Below are the code and all the weights of a small trained network. Each question names an input and a class and asks about switching units off, where a switched-off unit gives its printed mean instead of its output.

import numpy as np


def w(rows, s, z=0):
    codes = np.array(rows[::2]) - 128.0
    scale = np.full(codes.shape[1], s)
    scale[-1] = z or s
    return codes * scale


def f(y):
    return np.maximum(y, 0)


def log_softmax(a):
    a = a - a.max(-1, keepdims=True)
    return a - np.log(np.exp(a).sum(-1, keepdims=True))


def net(x, mask):
    res = np.array(x, float).reshape(1, 6) / 4 @ E
    y = f(res @ A[0][:, :-1].T + A[0][:, -1])
    res = res + np.where(mask, y, B[0][:, -1]) @ B[0][:, :-1]
    return log_softmax(res[-1] @ U[:, :-1].T + U[:, -1])


A, B = {}, {}
E = w([
[123,127,127],'x0',
[240,34,84],'x1',
[209,203,138],'x2',
[149,75,254],'x3',
[131,129,126],'x4',
[123,130,126],'x5',
],0.0042)
A[0] = w([
[123,133,128,218],'N1',
[129,112,161,84],'N2',
[230,249,149,87],'N3',
[130,109,184,66],'N4',
[111,157,25,47],'N5',
[99,158,39,78],'N6',
[129,143,130,240],'N7',
[112,160,40,34],'N8',
[54,215,163,21],'N9',
[193,58,80,29],'N10',
[131,119,166,81],'N11',
[134,94,214,37],'N12',
[129,110,177,68],'N13',
[102,147,118,95],'N14',
[82,80,87,135],'N15',
[2,20,90,71],'N16',
[152,109,117,86],'N17',
[127,112,184,62],'N18',
[128,119,148,102],'N19',
[118,154,65,57],'N20',
[125,142,130,252],'N21',
[56,206,164,13],'N22',
[89,83,87,119],'N23',
[156,102,113,78],'N24',
[179,71,87,50],'N25',
[129,111,174,72],'N26',
[64,165,146,85],'N27',
[178,84,109,64],'N28',
[131,100,198,51],'N29',
[129,112,174,74],'N30',
[189,73,93,33],'N31',
[122,144,90,72],'N32',
[77,67,115,58],'N33',
[128,142,129,241],'N34',
[119,133,142,76],'N35',
[124,116,130,81],'N36',
],0.009,0.0043)
B[0] = w([
[180,111,107,220],'N1',
[119,117,149,134],'N2',
[90,255,151,194],'N3',
[127,94,164,140],'N4',
[107,69,227,157],'N5',
[124,67,195,165],'N6',
[205,111,99,242],'N7',
[117,68,209,147],'N8',
[63,81,44,170],'N9',
[61,109,68,162],'N10',
[130,102,145,134],'N11',
[120,82,194,149],'N12',
[120,105,156,137],'N13',
[126,105,124,139],'N14',
[164,165,118,175],'N15',
[126,242,141,201],'N16',
[116,118,104,135],'N17',
[126,95,157,139],'N18',
[122,121,140,132],'N19',
[122,84,185,141],'N20',
[216,106,94,254],'N21',
[62,94,47,163],'N22',
[149,166,121,163],'N23',
[112,120,104,138],'N24',
[76,113,79,156],'N25',
[122,107,155,137],'N26',
[97,91,87,166],'N27',
[88,110,89,152],'N28',
[124,87,182,145],'N29',
[124,105,156,137],'N30',
[82,102,70,153],'N31',
[127,102,158,133],'N32',
[118,186,143,144],'N33',
[204,110,99,243],'N34',
[122,124,125,128],'N35',
[125,128,133,128],'N36',
],0.039,0.0042)
U = w([
[174,111,83,253],'0',
[85,87,30,72],'1',
[171,124,94,234],'2',
[146,66,176,43],'3',
[172,129,83,164],'4',
[142,210,98,134],'5',
[83,158,128,42],'6',
[2,184,170,19],'7',
],0.0068,0.0039)

Each question gives the input, the list of numbers given to net, and the class t.
The units are the neurons (one row each of A and B). Each row of codes is followed by its name. A weight is (code - 128) times the scale printed after its matrix; where a second scale follows, it is the last column's (A, B and U).
mask holds one flag per neuron, in row order. A switched-off neuron (its flag False) gives its mean, the last column of its row in B, instead of its output. The means were averaged over made-up inputs and are rounded, as every weight is.
A unit's drop is (log p(t) with every unit on - log p(t) with that unit switched off) / (log p(t) with every unit on - log p(t) with every unit switched off).
The circuit of an input: a set's keep is (log p(t) with only the set's units on - log p(t) with every unit switched off) / (log p(t) with every unit on - log p(t) with every unit switched off). Starting from the 12 units with the biggest drops (on a tie, the unit counted first), units are removed one at a time, each time the one whose removal leaves the highest keep (on an exact tie, the one counted first), for as long as the keep stays at least 0.8.
units of the circuit, in order: the units of the circuit, biggest drop first
unit that matters most: the unit with the biggest drop
k most important neurons: the k neurons with the biggest drops, biggest first
drop when u is switched off: that unit's drop, to one decimal
input [1,8,6,2,-5,5], class 1: units of the circuit, in order -> N10; N31; N25
input [2,1,-5,-7,-7,-4], class 3: units of the circuit, in order -> N5; N6
input [2,-7,7,4,4,-5], class 1: units of the circuit, in order -> N9
input [-2,-7,-1,1,4,0], class 1: 3 most important neurons -> N9; N22; N27
input [3,-7,-4,-4,-5,6], class 1: 3 most important neurons -> N9; N22; N27
input [-3,-1,-2,-8,2,6], class 3: units of the circuit, in order -> N5; N6
input [3,-6,6,2,-1,1], class 1: 2 most important neurons -> N9; N22
input [-2,6,5,6,3,1], class 1: units of the circuit, in order -> N10; N31; N28
input [-1,8,-7,2,-5,1], class 1: units of the circuit, in order -> N10; N25
input [5,8,6,7,6,-5], class 1: 2 most important neurons -> N10; N31
input [-2,1,5,6,-4,1], class 3: units of the circuit, in order -> N16; N12; N29
input [6,0,-3,-8,0,5], class 3: units of the circuit, in order -> N5; N6
input [-5,7,6,7,3,6], class 1: 4 most important neurons -> N10; N31; N28; N25
input [-1,2,5,-8,2,-6], class 3: unit that matters most -> N5
input [6,-4,-5,7,7,-4], class 3: 2 most important neurons -> N12; N29
input [-6,-4,-7,4,-5,4], class 5: 2 most important neurons -> N16; N33
input [4,0,7,2,-6,3], class 5: drop when N3 is switched off -> 1.1
input [4,-4,1,-6,2,-1], class 3: drop when N5 is switched off -> 0.3
input [-3,-1,6,-3,-3,1], class 5: drop when N9 is switched off -> 0.1
input [-1,-2,6,8,1,1], class 3: unit that matters most -> N12
